Here is a tiny trained network, its code and every weight. The questions are about switching its units off for an input and a class, where a switched-off unit gives its printed mean instead of its output.

import numpy as np


def w(rows, s, z=0):
    codes = np.array(rows[::2]) - 128.0
    scale = np.full(codes.shape[1], s)
    scale[-1] = z or s
    return codes * scale


def f(y):
    return y / 2 * (1 + np.tanh(0.7978845608 * (y + 0.044715 * y**3)))


def log_softmax(a):
    a = a - a.max(-1, keepdims=True)
    return a - np.log(np.exp(a).sum(-1, keepdims=True))


def net(x, mask):
    res = np.array(x, float).reshape(1, 8) / 4 @ E
    y = f(res @ A[0][:, :-1].T + A[0][:, -1])
    res = res + np.where(mask, y, B[0][:, -1]) @ B[0][:, :-1]
    return log_softmax(res[-1] @ U[:, :-1].T + U[:, -1])


A, B = {}, {}
E = w([
[217,106,115,213,70,75,99,120,177,140,125],'x0',
[158,17,71,154,74,235,75,90,152,89,120],'x1',
[146,164,220,27,10,220,69,129,71,218,254],'x2',
[193,165,122,170,132,52,53,26,215,78,207],'x3',
[236,56,56,82,94,220,159,97,172,85,106],'x4',
[176,213,15,53,199,183,228,93,102,69,171],'x5',
[190,94,211,177,235,197,146,168,60,70,29],'x6',
[151,236,201,68,207,153,92,55,79,54,142],'x7',
],0.0062)
A[0] = w([
[61,135,47,113,170,57,189,172,168,143,111,87],'n0',
[120,76,84,55,172,254,195,165,68,91,30,245],'n1',
[113,121,152,132,172,145,48,120,54,57,144,221],'n2',
[197,186,149,132,184,119,165,126,140,104,105,171],'n3',
[164,107,213,152,111,151,25,146,123,160,102,224],'n4',
[29,97,149,189,115,46,157,215,144,200,61,255],'n5',
[87,76,127,157,173,151,168,185,118,126,70,56],'n6',
],0.0066,0.0038)
B[0] = w([
[121,91,203,192,115,93,63,169,159,221,72,174],'n0',
[232,246,139,100,134,197,195,207,88,121,81,244],'n1',
[121,144,120,139,157,121,84,152,255,142,107,188],'n2',
[188,166,84,129,190,146,127,172,145,61,53,180],'n3',
[140,141,133,184,133,94,20,172,159,170,143,201],'n4',
[164,163,180,166,69,106,105,233,113,150,35,224],'n5',
[131,177,139,59,196,186,171,135,97,139,118,168],'n6',
],0.0074,0.011)
U = w([
[220,254,104,47,211,133,253,169,63,59,85,205],'0',
[65,184,166,8,87,84,76,42,142,199,237,207],'1',
[206,67,80,238,158,18,63,98,223,91,72,204],'2',
[29,3,195,155,189,163,244,100,57,50,121,2],'3',
[45,42,195,185,177,182,226,9,60,110,71,2],'4',
[56,86,48,208,212,109,159,26,193,48,100,19],'5',
[254,43,90,79,14,236,185,176,179,198,163,128],'6',
[83,122,246,169,109,112,84,241,62,217,49,179],'7',
],0.0062,0.0051)

Each question gives the input, the list of numbers given to net, and the class t.
The units are the neurons (one row each of A and B). Each row of codes is followed by its name. A weight is (code - 128) times the scale printed after its matrix; where a second scale follows, it is the last column's (A, B and U).
mask holds one flag per neuron, in row order. A switched-off neuron (its flag False) gives its mean, the last column of its row in B, instead of its output. The means were averaged over made-up inputs and are rounded, as every weight is.
A unit's drop is (log p(t) with every unit on - log p(t) with that unit switched off) / (log p(t) with every unit on - log p(t) with every unit switched off).
The circuit of an input: a set's keep is (log p(t) with only the set's units on - log p(t) with every unit switched off) / (log p(t) with every unit on - log p(t) with every unit switched off). Starting from all 7 units, units are removed one at a time, each time the one whose removal leaves the highest keep (on an exact tie, the one counted first), for as long as the keep stays at least 0.8.
units of the circuit, in order: the units of the circuit, biggest drop first
top k neurons: the k neurons with the biggest drops, biggest first
drop when u is switched off: that unit's drop, to one decimal
input [-2,5,4,7,4,5,-6,-2], class 1: units of the circuit, in order : (n1, n5)
input [-6,-3,1,-1,8,0,3,-7], class 0: units of the circuit, in order : (n1)
input [-7,-1,6,-7,-8,2,8,-5], class 0: top 3 neurons : (n1, n6, n0)
input [2,4,8,4,6,-5,4,0], class 2: top 2 neurons : (n4, n1)
input [3,-2,-6,-8,3,2,-4,-5], class 7: top 2 neurons : (n0, n5)
input [0,7,5,7,-8,1,0,3], class 1: top 3 neurons : (n5, n3, n0)
input [-6,4,7,1,8,3,1,0], class 0: top 3 neurons : (n1, n0, n4)
input [4,7,-6,-1,-7,5,-7,-7], class 7: units of the circuit, in order : (n5, n0)
input [-5,7,5,7,-5,-4,1,3], class 1: top 2 neurons : (n5, n3)
input [-7,-3,-4,-1,-4,-4,7,1], class 0: top 3 neurons : (n6, n1, n3)
input [3,5,1,1,-1,-7,-6,4], class 2: top 3 neurons : (n1, n4, n6)
input [0,-5,-1,8,-8,-5,-1,7], class 2: top 2 neurons : (n1, n2)
input [-4,-7,-8,4,5,-3,0,-6], class 7: drop when n5 is switched off : 0.4
input [4,-3,-8,7,-8,2,1,-8], class 7: units of the circuit, in order : (n5)
input [3,0,7,-3,7,4,5,-3], class 0: drop when n1 is switched off : 1.1
input [-5,6,5,-5,3,-2,8,-7], class 0: drop when n3 is switched off : 0.0
